Below are the code and all the weights of a small trained network. Each question names an input and a class and asks about switching units off, where a switched-off unit gives its printed mean instead of its output.

import numpy as np


def w(rows, s, z=0):
    codes = np.array(rows[::2]) - 128.0
    scale = np.full(codes.shape[1], s)
    scale[-1] = z or s
    return codes * scale


def norm(h):
    return h / np.sqrt((h * h).mean(-1, keepdims=True) + 1e-5)


def f(y):
    return np.maximum(y, 0)


def log_softmax(a):
    a = a - a.max(-1, keepdims=True)
    return a - np.log(np.exp(a).sum(-1, keepdims=True))


def net(x, mask):
    res = np.array(x, float).reshape(1, 5) / 4 @ E
    u = 0
    for l in range(2):
        y = f(norm(res) @ A[l][:, :-1].T + A[l][:, -1])
        res = res + np.where(mask[u : u + 15], y, B[l][:, -1]) @ B[l][:, :-1]
        u += 15
    return log_softmax(norm(res)[-1] @ U[:, :-1].T + U[:, -1])


A, B = {}, {}
E = w([
[192,103,179,126,81,63],'x0',
[165,148,88,59,62,168],'x1',
[230,132,144,3,163,114],'x2',
[109,92,227,73,90,178],'x3',
[89,203,125,119,59,111],'x4',
],0.0058)
A[0] = w([
[208,46,213,119,105,78,153],'L0N0',
[118,195,74,137,171,125,204],'L0N1',
[74,137,160,46,125,16,138],'L0N2',
[103,88,145,224,209,60,130],'L0N3',
[127,161,162,172,41,82,66],'L0N4',
[148,46,85,137,114,233,3],'L0N5',
[120,146,152,142,79,78,20],'L0N6',
[142,2,91,135,138,224,82],'L0N7',
[30,130,85,166,110,136,154],'L0N8',
[136,140,131,149,35,87,62],'L0N9',
[109,168,70,24,200,83,70],'L0N10',
[172,149,103,62,102,122,132],'L0N11',
[148,114,193,73,81,177,25],'L0N12',
[188,171,153,165,59,132,101],'L0N13',
[121,174,152,124,170,53,184],'L0N14',
],0.0082,0.0039)
B[0] = w([
[167,93,125,131,226,55,243],'L0N0',
[132,136,237,122,129,192,238],'L0N1',
[179,110,67,115,123,195,186],'L0N2',
[134,114,68,216,192,179,246],'L0N3',
[237,190,72,206,51,102,183],'L0N4',
[188,9,14,17,37,163,153],'L0N5',
[255,181,122,157,35,124,145],'L0N6',
[168,97,84,100,50,179,187],'L0N7',
[36,84,118,124,97,121,253],'L0N8',
[188,212,178,221,79,108,171],'L0N9',
[206,240,134,58,108,176,199],'L0N10',
[31,159,48,110,207,107,205],'L0N11',
[24,120,212,199,190,137,187],'L0N12',
[186,110,116,191,97,86,167],'L0N13',
[175,19,145,153,171,238,196],'L0N14',
],0.0058,0.0054)
A[1] = w([
[193,75,116,22,36,83,85],'L1N0',
[121,254,95,45,150,115,39],'L1N1',
[244,90,121,163,186,123,91],'L1N2',
[130,200,114,20,159,136,66],'L1N3',
[104,102,231,84,177,56,95],'L1N4',
[11,117,178,19,126,115,120],'L1N5',
[177,84,167,109,231,145,143],'L1N6',
[184,82,222,72,123,118,62],'L1N7',
[174,154,139,193,50,71,54],'L1N8',
[133,79,248,104,123,104,49],'L1N9',
[101,5,131,195,144,108,107],'L1N10',
[103,60,44,65,54,180,91],'L1N11',
[188,158,112,23,113,111,178],'L1N12',
[85,118,100,82,124,31,1],'L1N13',
[196,112,153,61,83,148,44],'L1N14',
],0.0078,0.0044)
B[1] = w([
[145,108,87,103,84,194,171],'L1N0',
[84,243,70,70,194,75,183],'L1N1',
[108,124,133,85,81,123,236],'L1N2',
[160,221,75,159,171,64,196],'L1N3',
[54,88,153,166,134,87,166],'L1N4',
[131,152,110,162,71,89,179],'L1N5',
[121,153,226,89,46,86,253],'L1N6',
[62,97,170,205,117,174,168],'L1N7',
[254,181,168,216,53,19,181],'L1N8',
[51,135,175,122,140,92,153],'L1N9',
[102,155,51,100,162,135,228],'L1N10',
[181,114,124,27,64,119,185],'L1N11',
[78,93,100,208,229,127,223],'L1N12',
[135,198,50,114,124,185,128],'L1N13',
[60,129,130,127,111,141,156],'L1N14',
],0.0078,0.0056)
U = w([
[203,184,94,225,80,86,203],'0',
[71,97,178,103,146,99,195],'1',
[198,60,140,44,193,59,60],'2',
[170,184,177,59,164,192,75],'3',
[119,235,21,50,226,86,196],'4',
[58,83,18,235,198,200,141],'5',
[145,92,55,6,84,186,180],'6',
[49,170,85,129,26,170,2],'7',
],0.012,0.005)

Each question gives the input, the list of numbers given to net, and the class t.
The units are the neurons (one row each of A and B). Each row of codes is followed by its name. A weight is (code - 128) times the scale printed after its matrix; where a second scale follows, it is the last column's (A, B and U).
mask holds one flag per neuron, layer by layer. A switched-off neuron (its flag False) gives its mean, the last column of its row in B, instead of its output. The means were averaged over made-up inputs and are rounded, as every weight is.
A unit's drop is (log p(t) with every unit on - log p(t) with that unit switched off) / (log p(t) with every unit on - log p(t) with every unit switched off).
The circuit of an input: a set's keep is (log p(t) with only the set's units on - log p(t) with every unit switched off) / (log p(t) with every unit on - log p(t) with every unit switched off). Starting from the 12 units with the biggest drops (on a tie, the unit counted first), units are removed one at a time, each time the one whose removal leaves the highest keep (on an exact tie, the one counted first), for as long as the keep stays at least 0.8.
units of the circuit, in order: the units of the circuit, biggest drop first
most important unit: the unit with the biggest drop
k most important neurons: the k neurons with the biggest drops, biggest first
top k neurons in layer l: the k neurons of layer l with the biggest drops, biggest first
drop of u: that unit's drop, to one decimal
input [1,-6,-5,8,8], class 0: units of the circuit, in order -> [L0N4, L1N8]
input [2,8,-7,8,-7], class 6: units of the circuit, in order -> [L0N5]
input [-3,-4,-1,-3,8], class 5: units of the circuit, in order -> [L1N6, L0N14]
input [6,8,1,-8,-5], class 4: units of the circuit, in order -> [L0N11, L1N8]
input [-5,-2,-5,5,-6], class 6: units of the circuit, in order -> [L1N11, L0N5, L0N7]
input [5,2,-7,6,-6], class 6: units of the circuit, in order -> [L0N5, L0N7, L1N11]
input [-7,-5,-3,4,-7], class 6: top 2 neurons in layer 1 -> [L1N11, L1N12]
input [-3,8,0,5,6], class 4: units of the circuit, in order -> [L0N11, L1N1]
input [-7,2,-6,0,-7], class 6: units of the circuit, in order -> [L1N11, L0N5]
input [8,1,-4,-6,-8], class 5: top 3 neurons in layer 0 -> [L0N3, L0N10, L0N4]
input [-2,2,8,2,-8], class 4: 2 most important neurons -> [L0N10, L0N11]
input [-1,7,5,8,-1], class 1: top 2 neurons in layer 0 -> [L0N12, L0N0]
input [-8,-5,-2,7,2], class 7: top 2 neurons in layer 1 -> [L1N12, L1N5]
input [8,7,7,6,5], class 1: 4 most important neurons -> [L0N12, L0N0, L1N7, L0N10]
input [8,8,4,5,7], class 0: most important unit -> L0N13
input [-7,-7,4,-4,-5], class 3: top 2 neurons in layer 1 -> [L1N6, L1N12]
input [4,-6,1,-4,0], class 5: top 3 neurons in layer 0 -> [L0N3, L0N14, L0N10]
input [1,2,-7,6,0], class 0: top 4 neurons in layer 0 -> [L0N4, L0N9, L0N11, L0N14]
input [3,-8,4,-7,0], class 2: 2 most important neurons -> [L1N6, L1N2]
input [-5,-8,3,4,5], class 3: most important unit -> L0N2
input [0,-7,6,-8,-7], class 3: 2 most important neurons -> [L0N10, L1N6]
input [4,7,5,8,8], class 4: 3 most important neurons -> [L0N11, L1N1, L0N14]
input [-8,-4,8,-2,-8], class 3: top 2 neurons in layer 0 -> [L0N11, L0N1]
input [-3,7,-3,-6,-1], class 6: 2 most important neurons -> [L1N11, L0N8]
input [-4,-3,-5,5,-8], class 6: top 2 neurons in layer 0 -> [L0N5, L0N7]
input [6,-4,1,-3,-3], class 2: drop of L1N12 -> 0.1
